Below is a small trained network, with its code and all its weights. Each question gives an input and a class and asks what happens when units are switched off, that is, made to give their printed mean instead of their output.

import numpy as np


def w(rows, s, z=0):
    codes = np.array(rows[::2]) - 128.0
    scale = np.full(codes.shape[1], s)
    scale[-1] = z or s
    return codes * scale


def f(y):
    return y / 2 * (1 + np.tanh(0.7978845608 * (y + 0.044715 * y**3)))


def log_softmax(a):
    a = a - a.max(-1, keepdims=True)
    return a - np.log(np.exp(a).sum(-1, keepdims=True))


def net(x, mask):
    res = np.array(x, float).reshape(1, 8) / 4 @ E
    y = f(res @ A[0][:, :-1].T + A[0][:, -1])
    res = res + np.where(mask, y, B[0][:, -1]) @ B[0][:, :-1]
    return log_softmax(res[-1] @ U[:, :-1].T + U[:, -1])


A, B = {}, {}
E = w([
[134,133,113,118,159,129,146],'x0',
[127,124,127,127,136,132,132],'x1',
[146,55,201,83,108,216,74],'x2',
[173,183,114,111,114,151,77],'x3',
[114,156,146,113,70,146,254],'x4',
[219,110,84,177,172,170,203],'x5',
[142,141,134,131,96,138,93],'x6',
[74,144,41,197,160,223,121],'x7',
],0.0094)
A[0] = w([
[136,93,122,48,95,183,115,2],'neuron 0',
[80,28,173,136,146,166,144,61],'neuron 1',
[62,152,111,53,133,121,101,94],'neuron 2',
[73,124,133,199,154,166,116,39],'neuron 3',
[40,151,122,60,94,116,100,87],'neuron 4',
[108,128,143,179,72,112,160,182],'neuron 5',
[173,140,129,60,117,193,110,135],'neuron 6',
[132,69,124,108,151,10,120,138],'neuron 7',
[62,156,102,147,144,186,120,47],'neuron 8',
[163,114,144,206,168,97,59,137],'neuron 9',
[123,189,149,88,92,199,187,99],'neuron 10',
],0.011,0.0038)
B[0] = w([
[103,137,49,54,106,124,158,180],'neuron 0',
[121,227,55,159,135,153,120,209],'neuron 1',
[176,128,122,219,136,157,149,199],'neuron 2',
[187,148,185,20,88,116,147,180],'neuron 3',
[120,52,142,173,112,128,212,234],'neuron 4',
[87,153,116,108,144,202,9,198],'neuron 5',
[59,182,99,171,116,111,218,198],'neuron 6',
[175,177,118,95,96,162,108,254],'neuron 7',
[254,116,144,16,118,115,166,198],'neuron 8',
[51,144,206,139,196,74,172,212],'neuron 9',
[78,66,181,96,242,110,59,220],'neuron 10',
],0.0087,0.0073)
U = w([
[110,174,112,120,126,158,130,224],'0',
[81,82,161,88,214,132,70,125],'1',
[231,109,140,20,84,144,132,3],'2',
[66,219,1,119,92,118,142,94],'3',
[134,87,102,146,135,141,115,226],'4',
[194,25,147,248,119,167,219,82],'5',
[135,100,100,126,135,145,88,181],'6',
[114,163,119,130,124,161,123,86],'7',
],0.0093,0.0058)

Each question gives the input, the list of numbers given to net, and the class t.
The units are the neurons (one row each of A and B). Each row of codes is followed by its name. A weight is (code - 128) times the scale printed after its matrix; where a second scale follows, it is the last column's (A, B and U).
mask holds one flag per neuron, in row order. A switched-off neuron (its flag False) gives its mean, the last column of its row in B, instead of its output. The means were averaged over made-up inputs and are rounded, as every weight is.
A unit's drop is (log p(t) with every unit on - log p(t) with that unit switched off) / (log p(t) with every unit on - log p(t) with every unit switched off).
The circuit of an input: a set's keep is (log p(t) with only the set's units on - log p(t) with every unit switched off) / (log p(t) with every unit on - log p(t) with every unit switched off). Starting from all 11 units, units are removed one at a time, each time the one whose removal leaves the highest keep (on an exact tie, the one counted first), for as long as the keep stays at least 0.8.
circuit, biggest first: the units of the circuit, biggest drop first
unit that matters most: the unit with the biggest drop
top k neurons: the k neurons with the biggest drops, biggest first
input [4,8,6,4,-3,-7,-1,-6], class 4: unit that matters most => neuron 4
input [8,-1,8,-7,6,1,7,4], class 3: top 2 neurons => [neuron 1; neuron 0]
input [-5,5,-1,-8,-4,-3,3,-6], class 0: circuit, biggest first => [neuron 7; neuron 8]
input [-4,-1,6,1,0,3,5,2], class 3: top 2 neurons => [neuron 6; neuron 0]
input [1,-7,3,2,4,3,-7,7], class 2: top 3 neurons => [neuron 8; neuron 3; neuron 9]
input [4,-2,-5,4,-1,-8,7,-7], class 5: circuit, biggest first => [neuron 4; neuron 2]
input [-1,1,8,-3,-4,-4,3,-5], class 3: circuit, biggest first => [neuron 1; neuron 0; neuron 6]
input [6,-5,7,0,-1,-4,-3,2], class 3: top 4 neurons => [neuron 1; neuron 0; neuron 6; neuron 10]
input [-2,-2,3,8,-1,1,6,-8], class 0: top 3 neurons => [neuron 6; neuron 8; neuron 3]
input [1,3,7,8,-7,-8,8,4], class 0: top 4 neurons => [neuron 6; neuron 0; neuron 9; neuron 10]
input [4,-2,-4,-2,2,-2,-7,8], class 2: circuit, biggest first => [neuron 8; neuron 3]
input [-4,3,-7,-5,-5,5,-7,8], class 2: circuit, biggest first => [neuron 3; neuron 8]
input [-5,1,-4,3,8,-5,8,6], class 1: top 2 neurons => [neuron 10; neuron 5]
input [-8,0,8,6,5,-1,-4,-2], class 3: circuit, biggest first => [neuron 6; neuron 0]
input [-2,4,1,3,-8,4,3,6], class 1: unit that matters most => neuron 9
input [4,1,8,4,5,0,-5,3], class 3: circuit, biggest first => [neuron 6; neuron 0]
input [-8,-3,2,-3,3,2,6,-5], class 6: top 4 neurons => [neuron 8; neuron 3; neuron 5; neuron 9]
input [7,8,-6,5,-6,-7,-8,1], class 4: top 2 neurons => [neuron 2; neuron 4]
input [4,-4,-2,-3,-5,4,3,3], class 1: circuit, biggest first => [neuron 9; neuron 1]
input [-1,-1,1,-6,8,-6,-6,5], class 1: circuit, biggest first => [neuron 10]
input [-7,1,4,-8,-8,3,-6,-6], class 0: circuit, biggest first => [neuron 1; neuron 7]
input [-6,8,7,-3,8,2,-5,-4], class 1: top 2 neurons => [neuron 10; neuron 7]
input [4,-3,8,7,-7,-7,5,4], class 3: top 3 neurons => [neuron 6; neuron 0; neuron 10]
input [-8,-2,0,-8,6,8,4,-3], class 0: top 2 neurons => [neuron 5; neuron 4]
input [-6,-8,4,-3,8,-8,6,-6], class 1: top 3 neurons => [neuron 10; neuron 5; neuron 8]
